Q: (120, 141, 118, 106, 110, 140, 116)
A: 120, 116
Q: ((134, 146, 155, 111), (134, 146, 155, 111))
A: 134, 111
Q: (143, 128, 120, 132, 142, 104, 111)
A: 143, 111
Q: (152, 129, 144, 111, 141, 150)
A: 152, 150
Q: (130, 104, 157, 129, 149, 129, 130)
A: 130, 130
Q: (157, 100, 105, 116, 133, 124)
A: 157, 124
Q: ((102, 136, 131, 131, 122, 105, 151), (145, 131, 125, 129, 98, 143, 135))
A: 102, 135
Q: (110, 156, 123, 105)
A: 110, 105
Q: (128, 123, 129, 154, 127, 117)
A: 128, 117
---
[[121 127 137 111 132 149]
 [150 138 107 123 130 138]
 [133 118 125 124 145 138]
 [138 140 120 125 124 136]
 [111 117 148 124 140 138]
 [124 134 134 118 126 143]
 [135 134 124 131 130 132]] value 127

[[109 131 150 112 146 152 132 120]
 [119 143 114 123 152 152 109 123]
 [131 109 104 126 154 141 124 110]
 [105 115 152 116 148 118 118 120]
 [150 123 148 133 151 114 107 129]
 [121 104 138 109 152 137 150 114]
 [106 138 120 127 154 148 114 125]
 [132 114 152 116 131 132 110 108]
 [144 124 133 112 153 106 112 150]
 [136 140 153 127 141 147 109 121]
 [144 108 148 113 135 138 120 108]
 [116 139 125 135 152 151 108 117]] value 131

[[129 129 115 133 123 137 123 142 118 131 124 114]
 [129 120 126 136 142 145 142 123 105 122 126 133]
 [129 128 111 131 136 146 126 114 131 105 136 134]
 [136 130 116 136 139 132 128 132 125 127 137 114]
 [121 123 123 116 128 133 131 131 122 111 139 114]] value 129

[[129 142 122 130 118 136 136 125 133]
 [129 143 119 132 119 140 140 124 132]
 [129 142 122 130 118 135 136 126 133]
 [131 152 119 137 123 138 149 134 128]
 [129 144 125 129 119 133 135 131 133]
 [131 151 119 137 123 139 149 132 128]
 [130 145 118 134 120 142 144 125 130]
 [131 151 119 137 123 138 149 133 128]
 [129 142 120 131 119 138 138 124 132]] value 142

[[145 122 145 112 133 107 114 133 115 139 130 111 146 150 113 132]
 [130 125 130 128 143 129 131 142 127 137 121 130 130 135 130 143]
 [123 143 122 126 136 129 138 135 125 123 128 135 123 137 137 136]
 [139 134 138 119 120 114 119 122 121 129 141 117 139 143 119 120]
 [129 146 127 123 121 122 130 121 124 120 141 127 129 138 130 120]
 [143 122 143 117 133 112 116 133 119 139 130 115 143 145 116 132]
 [154 114 154 115 123 105 103 125 119 145 139 102 154 147 103 122]
 [125 137 126 146 114 144 131 114 146 127 147 134 125 116 133 114]
 [149 125 148 112 120 104 109 122 116 136 141 106 149 149 108 120]
 [125 145 124 116 138 119 136 137 116 121 126 131 126 146 135 138]
 [137 108 139 129 151 128 123 149 128 150 115 124 138 135 122 151]] value 122
---
[[128 140 152 145 121 146 123]
 [128 129 128 128 128 127 128]
 [130 134 129 132 131 133 125]] >> 128

[[117 126 125 140 133 139 131]
 [127 120 143 138 117 139 145]
 [133 122 146 134 106 136 134]] >> 127

[[144 128 129 126 129]
 [139 128 129 131 126]
 [125 150 128 119 129]] >> 139

[[127 128 128 126]
 [137 157 123 106]
 [128 127 128 128]] >> 137

[[129 125 144 119 123 119 155]
 [140 136 123 149 142 146 121]
 [144 121 130 126 142 131 132]] >> 140

[[132 134 135 125 114 121]
 [119 136 129 133 123 135]
 [120 121 145 114 153 132]] >> 119

[[121 141 145 120 125 142 142]
 [110 149 124 127 108 151 151]
 [117 126 105 127 115 128 127]] >> 110
---
[[108 113 157 126 100 147]
 [140 154 125 101 120 153]
 [113 110 114 125 137 145]] value 125

[[122 112 143 119]
 [134 121 117 144]
 [148 128 156 106]] value 128

[[150 144 120 121]
 [125 127 143 149]
 [142 151 117 139]] value 151

[[122 134 143 133 115 123 122]
 [102 143 151 138 140 108 118]
 [110 139 145 138 148 109 124]] value 148

[[141 124 139 114]
 [146 124 139 107]
 [142 124 139 113]] value 124

[[116 116 120 149 152]
 [154 120 132 131 151]
 [137 105 136 102 132]] value 136
---
[[132 125 116 130 127 124 150]
 [119 133 128 140 135 122 101]] --> 125

[[119 107 121 143]
 [135 115 151 135]] --> 107

[[150 107 135 149 133]
 [140 156 114 152 140]] --> 107

[[135 140 141 129 127 154 117]
 [125 136 157 155 145 133 116]] --> 140

[[132 129 114 138 129 139]
 [140 132 123 152 142 150]] --> 129

[[134 156 152 116 115]
 [104 131 104 140 120]] --> 156

[[147 101 125 123 123]
 [112 125 146 114 113]] --> 101

[[128 102 102 152 153]
 [128 142 142 115 115]] --> 102
---
Input:
153,104,131,110,131,118
150,107,131,112,131,119
149,108,131,113,131,119
Output: 150

Input:
130,155,126,106
129,152,126,108
Output: 129

Input:
134,111,151,126
127,114,128,120
119,146,114,127
Output: 127

Input:
113,121,116,118,129
143,127,128,127,103
Output: 143

Input:
146,118,141,113,137,123
137,115,139,110,149,113
134,119,139,105,136,113
Output: 137

Input:
138,112,150,107
105,147,105,147
Output: 105

Input:
134,132,154,129,116
128,126,133,129,122
Output: 128

Input:
138,112,146,126,118,131,129
128,146,120,149,130,117,113
Output: 128

Input:
148,112,125,126,115,149,131
144,116,119,128,115,146,127
146,115,122,125,110,149,129
Output: 144

Input:
112,118,122,125,124,106,107
110,111,113,107,106,114,119
110,150,158,150,149,120,131
Output: 110
---
[115 116 124 135 137 128 106] >> 115
[129 119 124 127 156] >> 129
[139 137 115 101 124] >> 139
[111 107 154  99 110 121] >> 111
[142 148 135 107 145] >> 142
[129 102 113 138 134 124 128] >> 129
[141 108 104 146 153 125] >> 141
---
array([147, 128, 124, 119, 127, 157]) >> 119

array([[126, 126, 137, 137, 129, 131, 142],
       [127, 122, 125, 124, 119, 126, 127],
       [115, 109, 109, 118, 145, 107, 131]]) >> 129

array([[112, 120, 130, 136],
       [140, 130,  99, 121]]) >> 120

array([[129, 130, 121, 150],
       [149, 151, 114, 147],
       [133, 132, 129, 137]]) >> 130

array([150, 109, 142, 111]) >> 109

array([[108, 106, 122, 110, 106, 129],
       [125, 131, 139, 130, 127, 131]]) >> 110

array([[118, 131, 128, 118, 148],
       [115, 146, 154, 105, 118]]) >> 128
---
[[130 133 125 126 133 129 122]
 [121 121 126 130 129 127 134]
 [131 128 125 130 119 132 107]] gives 107

[[147 101 149 108 100 109 101]
 [132 124 131 124 124 124 124]
 [133 144 106 124 142 102 119]] gives 119

[[107 143 126 130 104 132 123]
 [129 131 118 143 139 131 140]
 [137 136 127 132 130 129 136]] gives 136

[[155 152 113 117]
 [139 141 147 142]
 [138 129 119 116]] gives 116

[[115 108 142 151]
 [114 110 129 153]
 [119 102 155 146]] gives 146

[[132 126 127 131 130 115]
 [151 129 119 107 134 133]
 [129 119 109 132 143 130]] gives 130
